Below are the code and all the weights of a small trained network. Each question names an input and a class and asks about switching units off, where a switched-off unit gives its printed mean instead of its output.

import numpy as np


def w(rows, s, z=0):
    codes = np.array(rows[::2]) - 128.0
    scale = np.full(codes.shape[1], s)
    scale[-1] = z or s
    return codes * scale


def f(y):
    return np.maximum(y, 0)


def log_softmax(a):
    a = a - a.max(-1, keepdims=True)
    return a - np.log(np.exp(a).sum(-1, keepdims=True))


def net(x, mask):
    res = np.array(x, float).reshape(1, 8) / 4 @ E
    y = f(res @ A[0][:, :-1].T + A[0][:, -1])
    res = res + np.where(mask, y, B[0][:, -1]) @ B[0][:, :-1]
    return log_softmax(res[-1] @ U[:, :-1].T + U[:, -1])


A, B = {}, {}
E = w([
[123,106,123,145,16,125,114,173,119],'x0',
[129,147,43,45,108,2,131,87,69],'x1',
[62,170,209,81,75,163,64,150,72],'x2',
[210,151,97,173,46,67,132,69,145],'x3',
[188,106,190,114,165,105,109,56,89],'x4',
[177,69,150,194,68,91,142,107,89],'x5',
[34,133,114,204,140,116,182,251,124],'x6',
[129,84,64,75,117,213,15,155,124],'x7',
],0.0084)
A[0] = w([
[105,141,211,175,64,63,154,145,2,254],'neuron 1',
[215,136,238,149,144,121,124,9,117,136],'neuron 2',
[115,105,135,213,70,101,178,121,73,61],'neuron 3',
[36,219,67,116,112,90,179,175,158,142],'neuron 4',
[52,220,221,77,57,180,21,171,88,110],'neuron 5',
[152,114,99,145,33,64,110,58,91,56],'neuron 6',
[171,46,162,237,62,206,103,252,234,33],'neuron 7',
[41,196,144,158,182,159,195,151,141,103],'neuron 8',
],0.0081,0.0033)
B[0] = w([
[129,101,99,137,119,41,71,181,166,237],'neuron 1',
[243,183,161,105,78,69,162,70,141,253],'neuron 2',
[140,117,77,132,151,90,166,136,106,193],'neuron 3',
[166,225,143,160,95,137,145,128,117,212],'neuron 4',
[129,226,249,157,125,162,134,94,136,247],'neuron 5',
[87,100,130,141,154,131,83,165,113,208],'neuron 6',
[104,160,94,86,108,116,48,119,189,251],'neuron 7',
[127,100,125,171,181,120,142,203,182,214],'neuron 8',
],0.012,0.011)
U = w([
[227,206,147,164,85,88,194,54,120,166],'0',
[135,114,40,40,121,75,51,106,125,220],'1',
[95,67,145,140,138,157,210,65,118,1],'2',
[86,47,98,199,160,80,166,223,88,41],'3',
[56,162,152,182,153,146,95,173,177,212],'4',
[68,142,179,103,142,255,109,131,78,56],'5',
],0.0098,0.0036)

Each question gives the input, the list of numbers given to net, and the class t.
The units are the neurons (one row each of A and B). Each row of codes is followed by its name. A weight is (code - 128) times the scale printed after its matrix; where a second scale follows, it is the last column's (A, B and U).
mask holds one flag per neuron, in row order. A switched-off neuron (its flag False) gives its mean, the last column of its row in B, instead of its output. The means were averaged over made-up inputs and are rounded, as every weight is.
A unit's drop is (log p(t) with every unit on - log p(t) with that unit switched off) / (log p(t) with every unit on - log p(t) with every unit switched off).
The circuit of an input: a set's keep is (log p(t) with only the set's units on - log p(t) with every unit switched off) / (log p(t) with every unit on - log p(t) with every unit switched off). Starting from all 8 units, units are removed one at a time, each time the one whose removal leaves the highest keep (on an exact tie, the one counted first), for as long as the keep stays at least 0.8.
units of the circuit, in order: the units of the circuit, biggest drop first
k most important neurons: the k neurons with the biggest drops, biggest first
drop of u: that unit's drop, to one decimal
input [6,-2,-1,-4,-7,8,1,6], class 1: units of the circuit, in order -> (neuron 7)
input [8,5,-3,-5,-6,4,-2,-2], class 3: units of the circuit, in order -> (neuron 2; neuron 7)
input [-5,-1,5,-4,2,6,2,-4], class 3: units of the circuit, in order -> (neuron 1; neuron 7)
input [-2,0,4,-5,-7,-2,-1,7], class 5: units of the circuit, in order -> (neuron 1; neuron 5)
input [4,5,-4,5,7,4,6,6], class 3: 3 most important neurons -> (neuron 7; neuron 2; neuron 6)
input [6,6,7,3,-3,7,4,2], class 4: 2 most important neurons -> (neuron 5; neuron 4)
input [6,0,-4,6,-3,6,-5,-2], class 1: units of the circuit, in order -> (neuron 6; neuron 5)
input [3,-8,-4,-7,7,6,-4,6], class 1: 3 most important neurons -> (neuron 7; neuron 5; neuron 4)
input [3,-8,-7,-5,-4,3,-6,-3], class 1: units of the circuit, in order -> (neuron 7; neuron 5)
input [-4,-2,0,-5,3,1,1,2], class 5: 4 most important neurons -> (neuron 1; neuron 2; neuron 7; neuron 3)
input [8,4,-6,-3,8,3,2,2], class 3: units of the circuit, in order -> (neuron 7; neuron 2)
input [3,0,-2,3,7,-1,7,7], class 1: 2 most important neurons -> (neuron 5; neuron 8)
input [-7,-4,4,-5,1,5,-3,7], class 5: 2 most important neurons -> (neuron 4; neuron 1)
input [1,6,3,-2,8,8,0,-2], class 1: units of the circuit, in order -> (neuron 1)
input [8,1,8,5,1,-2,3,2], class 4: 2 most important neurons -> (neuron 2; neuron 5)
input [8,-7,-3,0,-3,3,-8,-3], class 1: 2 most important neurons -> (neuron 7; neuron 5)
input [-4,-8,-7,-6,-6,-1,-8,5], class 1: 2 most important neurons -> (neuron 5; neuron 7)
input [-8,8,-4,3,-8,1,6,8], class 0: 4 most important neurons -> (neuron 4; neuron 7; neuron 1; neuron 6)
input [-4,-8,7,-5,-2,5,1,8], class 5: 2 most important neurons -> (neuron 1; neuron 5)
input [4,-6,2,4,7,7,3,8], class 1: units of the circuit, in order -> (neuron 7)
input [8,-5,8,5,-3,3,2,-8], class 4: 2 most important neurons -> (neuron 5; neuron 1)
input [-2,4,5,7,-7,-2,-8,5], class 5: drop of neuron 1 -> 0.2
input [-8,-7,-8,8,2,-4,7,1], class 4: drop of neuron 7 -> 0.1
input [5,-7,-8,-1,-2,4,6,8], class 1: drop of neuron 4 -> 0.0
